Each row has a name. Each question is about the rows just above it.

k_493: [109 131 123 138 143 115 102 147  98 155]
k_952: [120 102 146  81 151 161  66 122 115 133]
k_835: [109 131 123 138 143 115 102 147  98 105]
k_318: [142 172 123 164  92 119 170 130 133  97]
k_569: [111 140 149 106 141 152  76 127  96 113]
k_557: [124 180 150 168  50 151 170  94  77  83]
k_428: [107 140 145 146  93 157 100 143  69 137]
k_9: [118 195 157 156  72 155 142 104  76  65]
k_325: [128  95 103 139 151  96 145 150 152 175]
Number of entries in [118 195 157 156  72]: : 5
How many entries does [118 195 157 156  72 155] have? : 6
Count the entries of [107 140 145 146  93 157 100 143  69]: : 9
Count the entries of [109 131 123 138]: : 4
Count the entries of [128]: : 1
Count the entries of [109 131 123 138 143 115 102 147  98 155]: : 10
Number of entries in [109 131 123 138]: : 4

k_185: [115 194 137 108  90 120 111]
k_720: [ 55 106 186 184 110 191  70]
k_241: [ 95 107 212  88 189  91 105]
k_668: [211 157 102 102 111 119  77]
k_525: [158  55 170 101 115 142 170]
How many entries does [ 95 107 212  88 189  91 105] have? : 7
Count the entries of [211 157 102 102]: : 4

k_949: [136 164 139 102]
k_401: [198 150 203 160]
k_403: [107 131 106 114]
k_154: [176 137 179 147]
k_981: [127 140 127 120]
k_70: [ 74 139  70  94]
k_807: [134  71 133 170]
k_249: [ 86  90  82 128]
k_590: [165 139 167 139]
k_206: [114  89 110 144]
Number of entries in [134  71 133]: : 3
How many entries does [107 131 106 114] have? : 4
How many entries does [165 139 167] have? : 3
Count the entries of [74]: : 1
Number of entries in [176 137]: : 2

k_223: [147  98 127 139 138 149 133  80  91 137 106 136 180 117 102 150 151  80
 113 123 114 145 119 126  89 121 146 132 108 148 117  87 134 109 101 123
  93 157 154 143 130]
k_630: [107 167 115 122 122 108 111 150 177 141 123 115  92 125 164 127  97 110
 153 105 127 131 106 177 123 153  81 108 114  99 136 131 102 151 116 101
 129 102 153 113 132]
k_892: [100 135 114  98 129 137  90 173 149 129 158 147  91 117 132  54 121 119
 130 124  97 104 125 112 139 122 111 161 145  87 115 128 102  99 133 160
 116  94 100 138 137]
How many entries does [107 167 115 122 122] have? : 5
How many entries does [107 167 115 122 122 108 111 150 177 141 123 115  92 125 164 127  97 110
 153 105 127 131 106 177 123 153  81 108 114  99 136 131 102 151 116 101
 129 102 153 113 132] have? : 41
Count the entries of [100 135 114  98 129 137  90]: : 7
How many entries does [107 167 115 122 122 108 111 150 177] have? : 9

k_305: [165 115 134 135 112  75 159  99 136  70 110 127 116 162 168 188 150 114
 134 114]
k_605: [132 142 113 128 108 154 120 126 141 126 177 108 104 149 162 142 149 168
 148 129]
k_172: [177 153 103 138 112 128 144 118 175 124 191 128 143 162 140 149 140 128
 114 158]
k_199: [131 163 142 129 134 124 118 120 174 150 187 144 110 151 123 120 105 136
  99 106]
k_491: [ 85 137 154 161 144 161  81 120 102 114 102 126 111  98  81  89  98 136
 116 103]
k_460: [102 153 177 149 117  79 104 102 163 120 138 148 159 103 109 118  97 105
  87  93]
k_523: [130  87 112  86  95 157 138  95 120 107 121 169 129 153 105 153 100 139
 110  99]
k_314: [157  76 147 115 150 103 178 141  70 118  42 153 145 144 137 141 178  71
 129 153]
k_850: [133  86 100  80  89 125 147 118 103 127 123 154 130 159 138 160 129 133
 147 125]
k_739: [100 103  88  80 118 190 138 180  96 137 106 113 164  96  90 102  99 167
 167 161]
How many entries does [157  76 147 115 150] have? : 5
Number of entries in [132 142 113 128 108 154 120 126 141 126 177 108 104 149 162 142 149 168]: : 18
Number of entries in [132 142 113 128 108 154 120 126]: : 8
Count the entries of [133  86 100  80  89 125 147 118 103 127 123 154 130 159 138]: : 15
Number of entries in [133  86 100  80  89 125 147 118 103 127 123 154 130 159 138 160 129 133
 147 125]: : 20

k_837: [124 107 127  88 154 135 164 169 106 102 118 154 192 164 141 139]
k_856: [144 137 123 153  87 125  82  76 121 107 143 114  70 123 123 176]
k_196: [ 92 106 100  92 170 128  95 120 150 100 137 138 121 149 152 134]
k_717: [126 138 104 106 129 110  80 117 134  86 119  83  90 108 126 143]
k_321: [122 139 101 102 135 117  82 112 135  85 119  85  92 110 123 143]
k_637: [157 123 157 110 131 134 177 157 123 162 139 142 179 148 159 171]
k_218: [152 124 138  93 132 136 167 162 128 130 113 159 182 143 118  85]
k_671: [124 139 102 104 133 114  81 114 134  85 119  84  91 109 124 143]
k_755: [157 123 157 110 131 134 177 157 123 162  95 158 156 114  83  67]
k_281: [103 122 101  93 166 143  87 103 154  98 133 124 106 142 142 141]
k_152: [144 141 123 153  87 125  82  76 121 107 143 114  70 134 123 176]
k_578: [153 124 167 117 129 137 181 157 114 173  95 156 142  98  73  68]
How many entries does [152 124 138  93 132 136 167 162 128 130 113 159 182 143 118  85] have? : 16
Count the entries of [157 123 157 110 131 134 177 157 123 162 139 142]: : 12
Count the entries of [157]: : 1
Number of entries in [122]: : 1
Number of entries in [144 137 123 153  87 125  82  76 121 107 143 114  70 123 123 176]: : 16
How many entries does [126 138 104 106 129 110  80 117] have? : 8
Count the entries of [126 138 104 106 129 110  80 117 134  86 119  83  90 108]: : 14

k_594: [149 118 127  90  56 153  94 124 159 160]
k_8: [124 115 148 153 145 109 126 142 116 130]
k_367: [132 114 121 115 122 131 122 135 153 130]
k_644: [132 114 121 115 122 143 131 112 110 132]
Count the entries of [149 118 127  90  56 153  94]: : 7
Number of entries in [124 115 148 153 145 109]: : 6
Number of entries in [132 114 121 115 122]: : 5
Number of entries in [132]: : 1
Number of entries in [149 118 127]: : 3

k_143: [141 143 125 107 115 139 134 131  87 147 144 119 137 123 123 142 117  95
 187 146 126  95 120 110 155 122 133 144 136 110 116 106 108 102 141 111
 128 128 110 128 124 106]
k_25: [ 76 148 109 122 130  97 137 115 141 121 146 152 103 135 106 157 141 131
 102 125 112 162 152 127 135 151 103 102 165 113 145  81 129 123 143 120
 134 103 105 139 124 130]
k_761: [118 130  97  87 114 154 109 131 157 154 146 146 137 126 135 124 106 103
 135 126 124 119 110 129 114 114 146 121 101 137 150 132 147 131 141 123
 136 116 132 140 126 119]
k_453: [124 158 116 122 124 143 118 132 136 118 106 133 122 179 131 132 104 110
 122  88 120 127  87 137 136 141 129 125 153 144 156 110 112  99 138 125
 116  82 116 129 105 128]
k_690: [163 122 153 122 108 131 169  99 105 146 142 120 108 118 127 119 123 178
 134 146 145 106 110 167 103  70 102 130 161 154 113 123 159 132 129 149
 131 136 140 139 120 165]
k_262: [180 128 154 101 115 177 126 130 101 175 143 129 159 111 147 144 157 137
 191 140 138 121 171 146 143 109 145 141 112  57 134 153 149 164 106 170
 164  87 115 125 128 130]
k_626: [145 117 114 131 131 117 151 135 124 121 144 137 106  84 108 111 131 109
 115  80 116 145 111 136 137 155 108 123 125 145 138 129 112 108 124 138
 135 140 133 152  94 108]
k_60: [109 116 112 126 149 131 128 124 141 126 110 142 121 128 140 125 174 117
  79 108 116 118 147 133 110 146 173 116 139 133 142 110 126 131 151 120
 142 115  82 104 132 116]
k_694: [121 138 104 103 127 119  92 109 135 152 115 139 114 140 157 141 136 148
 143 123 124 150  72 102 107 144 117 146 121 133 144 122 108 107 137  91
 115 117 123 115 108 149]
Number of entries in [124 158 116 122 124 143]: : 6
Count the entries of [145 117 114 131 131 117 151 135 124 121 144 137 106  84 108 111 131 109
 115  80 116]: : 21
How many entries does [ 76 148 109 122 130  97 137 115 141 121 146 152 103 135 106 157] have? : 16
Count the entries of [121 138 104 103 127 119  92 109 135 152 115 139 114 140 157 141 136 148
 143 123 124 150  72 102 107 144 117 146 121 133 144 122 108 107]: : 34

k_903: [ 78 106  79 179  86 131 136 120 189  85]
k_989: [114 119 127 126  67 106 106 146 156 162]
k_251: [114 119 127 164  67 106 106 146 156 162]
k_814: [136 106  79 179  86 131 136 120 189  85]
Count the entries of [114 119 127 126  67 106 106]: : 7
Count the entries of [114 119 127 126  67 106 106 146 156 162]: : 10
Number of entries in [136 106  79 179]: : 4

